Here is a tiny trained network, its code and every weight. The questions are about switching its units off for an input and a class, where a switched-off unit gives its printed mean instead of its output.

import numpy as np


def w(rows, s, z=0):
    codes = np.array(rows[::2]) - 128.0
    scale = np.full(codes.shape[1], s)
    scale[-1] = z or s
    return codes * scale


def f(y):
    return np.maximum(y, 0)


def log_softmax(a):
    a = a - a.max(-1, keepdims=True)
    return a - np.log(np.exp(a).sum(-1, keepdims=True))


def net(x, mask):
    res = np.array(x, float).reshape(1, 6) / 4 @ E
    y = f(res @ A[0][:, :-1].T + A[0][:, -1])
    res = res + np.where(mask, y, B[0][:, -1]) @ B[0][:, :-1]
    return log_softmax(res[-1] @ U[:, :-1].T + U[:, -1])


A, B = {}, {}
E = w([
[127,125,134,130,133,133],'x0',
[92,118,121,200,203,10],'x1',
[47,107,19,101,166,171],'x2',
[124,119,136,135,127,137],'x3',
[126,132,138,123,141,132],'x4',
[174,198,59,226,169,200],'x5',
],0.011)
A[0] = w([
[234,155,200,150,120,90,15],'n0',
[122,97,117,168,147,81,128],'n1',
[197,174,195,151,125,93,53],'n2',
[113,162,134,161,171,69,158],'n3',
[168,154,95,167,145,162,145],'n4',
[73,62,168,78,109,62,96],'n5',
[102,103,125,173,167,89,140],'n6',
[67,97,176,131,117,132,95],'n7',
[129,111,127,186,205,59,145],'n8',
[158,143,95,188,152,162,82],'n9',
[51,134,85,134,142,117,26],'n10',
[107,138,118,189,110,71,162],'n11',
[30,68,164,69,60,82,96],'n12',
[159,174,108,199,138,170,64],'n13',
[127,168,156,101,86,195,121],'n14',
[130,162,116,216,153,145,93],'n15',
[192,141,123,70,81,219,189],'n16',
[150,192,126,169,165,188,97],'n17',
[44,126,42,81,160,166,67],'n18',
[168,138,119,97,117,165,103],'n19',
[171,149,152,163,129,128,67],'n20',
[165,136,88,190,145,154,115],'n21',
[108,135,154,178,180,74,145],'n22',
[9,117,77,112,169,177,3],'n23',
[154,86,180,137,124,130,84],'n24',
[87,85,117,147,140,151,29],'n25',
[92,121,103,165,158,60,166],'n26',
[216,72,149,162,41,66,46],'n27',
],0.012,0.0026)
B[0] = w([
[217,85,24,188,150,118,212],'n0',
[144,114,173,106,107,167,185],'n1',
[218,82,27,254,175,138,200],'n2',
[76,120,182,129,64,178,199],'n3',
[90,170,183,81,157,63,186],'n4',
[76,169,140,91,175,47,241],'n5',
[112,113,195,142,61,181,194],'n6',
[107,143,139,113,164,83,170],'n7',
[99,117,209,75,101,200,227],'n8',
[99,179,102,85,152,75,186],'n9',
[186,39,123,184,139,110,182],'n10',
[144,104,174,99,93,162,188],'n11',
[67,187,93,53,194,89,252],'n12',
[94,196,91,94,155,115,195],'n13',
[124,131,142,105,64,172,191],'n14',
[52,191,127,93,156,55,192],'n15',
[115,86,250,87,34,185,231],'n16',
[118,225,111,57,144,106,194],'n17',
[185,56,48,201,161,166,227],'n18',
[132,121,160,94,103,164,168],'n19',
[127,88,74,184,165,73,161],'n20',
[82,176,111,72,150,84,187],'n21',
[143,108,199,104,47,199,207],'n22',
[201,91,55,227,162,143,218],'n23',
[129,164,90,156,178,138,165],'n24',
[162,121,136,175,160,139,154],'n25',
[126,95,193,135,52,159,212],'n26',
[150,131,104,186,151,127,202],'n27',
],0.007,0.014)
U = w([
[115,112,201,75,27,193,223],'0',
[74,187,124,45,221,2,1],'1',
[201,83,63,203,190,116,173],'2',
],0.012,0.0013)

Each question gives the input, the list of numbers given to net, and the class t.
The units are the neurons (one row each of A and B). Each row of codes is followed by its name. A weight is (code - 128) times the scale printed after its matrix; where a second scale follows, it is the last column's (A, B and U).
mask holds one flag per neuron, in row order. A switched-off neuron (its flag False) gives its mean, the last column of its row in B, instead of its output. The means were averaged over made-up inputs and are rounded, as every weight is.
A unit's drop is (log p(t) with every unit on - log p(t) with that unit switched off) / (log p(t) with every unit on - log p(t) with every unit switched off).
The circuit of an input: a set's keep is (log p(t) with only the set's units on - log p(t) with every unit switched off) / (log p(t) with every unit on - log p(t) with every unit switched off). Starting from the 12 units with the biggest drops (on a tie, the unit counted first), units are removed one at a time, each time the one whose removal leaves the highest keep (on an exact tie, the one counted first), for as long as the keep stays at least 0.8.
units of the circuit, in order: the units of the circuit, biggest drop first
top k neurons: the k neurons with the biggest drops, biggest first
drop when u is switched off: that unit's drop, to one decimal
input [-7,-4,3,-1,-4,-6], class 1: units of the circuit, in order -> [n12]
input [1,4,-5,-3,-5,-2], class 2: top 3 neurons -> [n2 n0 n16]
input [-1,-6,-7,-8,6,5], class 2: top 2 neurons -> [n2 n0]
input [-2,-6,1,-5,-3,-8], class 1: top 2 neurons -> [n12 n5]
input [2,2,8,-7,4,-7], class 2: top 2 neurons -> [n18 n23]
input [-6,4,4,-8,8,4], class 0: top 2 neurons -> [n12 n5]
input [-3,4,-5,5,-8,0], class 2: top 2 neurons -> [n2 n0]
input [1,1,2,-4,-4,-1], class 2: top 3 neurons -> [n16 n8 n22]
input [-7,1,-8,6,-4,-7], class 2: top 3 neurons -> [n2 n0 n27]
input [-3,0,-5,-5,8,-5], class 1: top 2 neurons -> [n5 n18]
input [2,0,-3,-3,-3,2], class 2: top 2 neurons -> [n12 n5]
input [8,6,3,0,8,8], class 1: drop when n15 is switched off -> 0.6
input [0,-1,-5,-1,-1,-4], class 2: drop when n0 is switched off -> 0.2
input [-7,6,6,8,-2,-4], class 0: units of the circuit, in order -> [n26]
input [-8,-3,-7,7,-4,7], class 1: drop when n4 is switched off -> 0.3
